Below are the code and all the weights of a small trained network. Each question names an input and a class and asks about switching units off, where a switched-off unit gives its printed mean instead of its output.

import numpy as np


def w(rows, s, z=0):
    codes = np.array(rows[::2]) - 128.0
    scale = np.full(codes.shape[1], s)
    scale[-1] = z or s
    return codes * scale


def f(y):
    return np.maximum(y, 0)


def log_softmax(a):
    a = a - a.max(-1, keepdims=True)
    return a - np.log(np.exp(a).sum(-1, keepdims=True))


def net(x, mask):
    res = np.array(x, float).reshape(1, 5) / 4 @ E
    y = f(res @ A[0][:, :-1].T + A[0][:, -1])
    res = res + np.where(mask, y, B[0][:, -1]) @ B[0][:, :-1]
    return log_softmax(res[-1] @ U[:, :-1].T + U[:, -1])


A, B = {}, {}
E = w([
[139,245,118,76,54,53,88,2],'x0',
[164,107,136,119,128,113,173,124],'x1',
[133,105,206,62,27,133,139,206],'x2',
[196,208,172,133,135,214,126,95],'x3',
[144,132,154,135,161,109,99,133],'x4',
],0.0082)
A[0] = w([
[79,138,225,23,89,113,208,143,92],'N1',
[212,112,3,178,227,93,118,30,143],'N2',
[81,129,107,71,119,161,180,228,255],'N3',
[150,89,207,139,67,135,77,148,58],'N4',
[63,16,121,126,83,8,110,77,118],'N5',
[224,194,184,100,114,244,160,87,110],'N6',
[24,107,174,250,89,95,191,125,59],'N7',
[143,133,166,101,146,203,86,110,115],'N8',
[146,141,198,145,62,114,84,173,61],'N9',
[147,185,145,97,57,34,128,78,49],'N10',
[96,146,109,51,73,44,89,77,117],'N11',
[128,75,251,60,14,122,95,101,40],'N12',
[45,61,201,188,76,66,116,80,39],'N13',
[119,200,43,36,66,142,61,121,238],'N14',
[132,224,170,63,91,38,179,85,15],'N15',
],0.0077,0.0038)
B[0] = w([
[3,194,168,138,129,134,162,95,195],'N1',
[58,165,179,97,20,189,155,71,255],'N2',
[152,149,162,166,209,165,130,128,234],'N3',
[66,86,201,151,97,112,133,101,169],'N4',
[164,185,25,46,110,126,48,187,223],'N5',
[130,146,2,65,127,7,105,220,230],'N6',
[132,92,77,163,131,111,54,218,164],'N7',
[146,73,86,61,157,102,55,222,168],'N8',
[62,113,213,119,95,135,148,96,168],'N9',
[167,88,202,245,193,207,159,138,226],'N10',
[182,87,142,173,210,137,118,174,230],'N11',
[94,203,138,72,78,130,86,12,204],'N12',
[162,206,43,161,55,119,75,144,159],'N13',
[126,119,149,97,215,187,165,202,246],'N14',
[211,33,143,185,151,128,114,105,221],'N15',
],0.0068,0.0083)
U = w([
[137,47,171,230,161,196,176,177,32],'0',
[146,162,71,72,75,92,95,203,112],'1',
[2,143,178,162,50,177,172,83,1],'2',
[87,140,138,141,142,156,154,172,154],'3',
],0.0095,0.0025)

Each question gives the input, the list of numbers given to net, and the class t.
The units are the neurons (one row each of A and B). Each row of codes is followed by its name. A weight is (code - 128) times the scale printed after its matrix; where a second scale follows, it is the last column's (A, B and U).
mask holds one flag per neuron, in row order. A switched-off neuron (its flag False) gives its mean, the last column of its row in B, instead of its output. The means were averaged over made-up inputs and are rounded, as every weight is.
A unit's drop is (log p(t) with every unit on - log p(t) with that unit switched off) / (log p(t) with every unit on - log p(t) with every unit switched off).
The circuit of an input: a set's keep is (log p(t) with only the set's units on - log p(t) with every unit switched off) / (log p(t) with every unit on - log p(t) with every unit switched off). Starting from the 12 units with the biggest drops (on a tie, the unit counted first), units are removed one at a time, each time the one whose removal leaves the highest keep (on an exact tie, the one counted first), for as long as the keep stays at least 0.8.
units of the circuit, in order: the units of the circuit, biggest drop first
unit that matters most: the unit with the biggest drop
k most important neurons: the k neurons with the biggest drops, biggest first
drop of u: that unit's drop, to one decimal
input [7,-6,-5,-6,6], class 0: unit that matters most : N10
input [-6,2,-3,8,-2], class 1: units of the circuit, in order : [N6, N10]
input [6,-3,1,-4,-4], class 0: units of the circuit, in order : [N10, N11]
input [-4,6,-2,-6,1], class 1: units of the circuit, in order : [N5, N10]
input [7,5,4,-7,-2], class 0: 3 most important neurons : [N10, N11, N15]
input [-2,-8,-8,-5,6], class 2: 2 most important neurons : [N2, N6]
input [-5,-6,8,-6,-8], class 2: units of the circuit, in order : [N1, N12]
input [8,6,2,-8,7], class 0: 4 most important neurons : [N10, N11, N15, N6]
input [-3,2,-5,5,5], class 1: units of the circuit, in order : [N10, N6]
input [3,7,7,-6,6], class 2: 2 most important neurons : [N1, N12]
input [-3,0,-4,-6,4], class 1: units of the circuit, in order : [N5, N10]
input [-6,0,-8,8,3], class 1: 2 most important neurons : [N6, N10]
input [6,3,-5,-4,1], class 0: 2 most important neurons : [N10, N11]
input [4,-5,-7,8,8], class 1: 2 most important neurons : [N6, N8]
input [-2,0,-3,3,4], class 1: units of the circuit, in order : [N10]
input [8,7,8,6,6], class 0: 3 most important neurons : [N10, N15, N11]
input [2,0,3,6,-8], class 1: drop of N6 : 1.9
input [5,1,-8,-1,8], class 2: drop of N2 : 1.7
input [5,-4,0,-3,-4], class 0: drop of N10 : 0.2
input [2,-2,-6,-7,-2], class 1: unit that matters most : N5
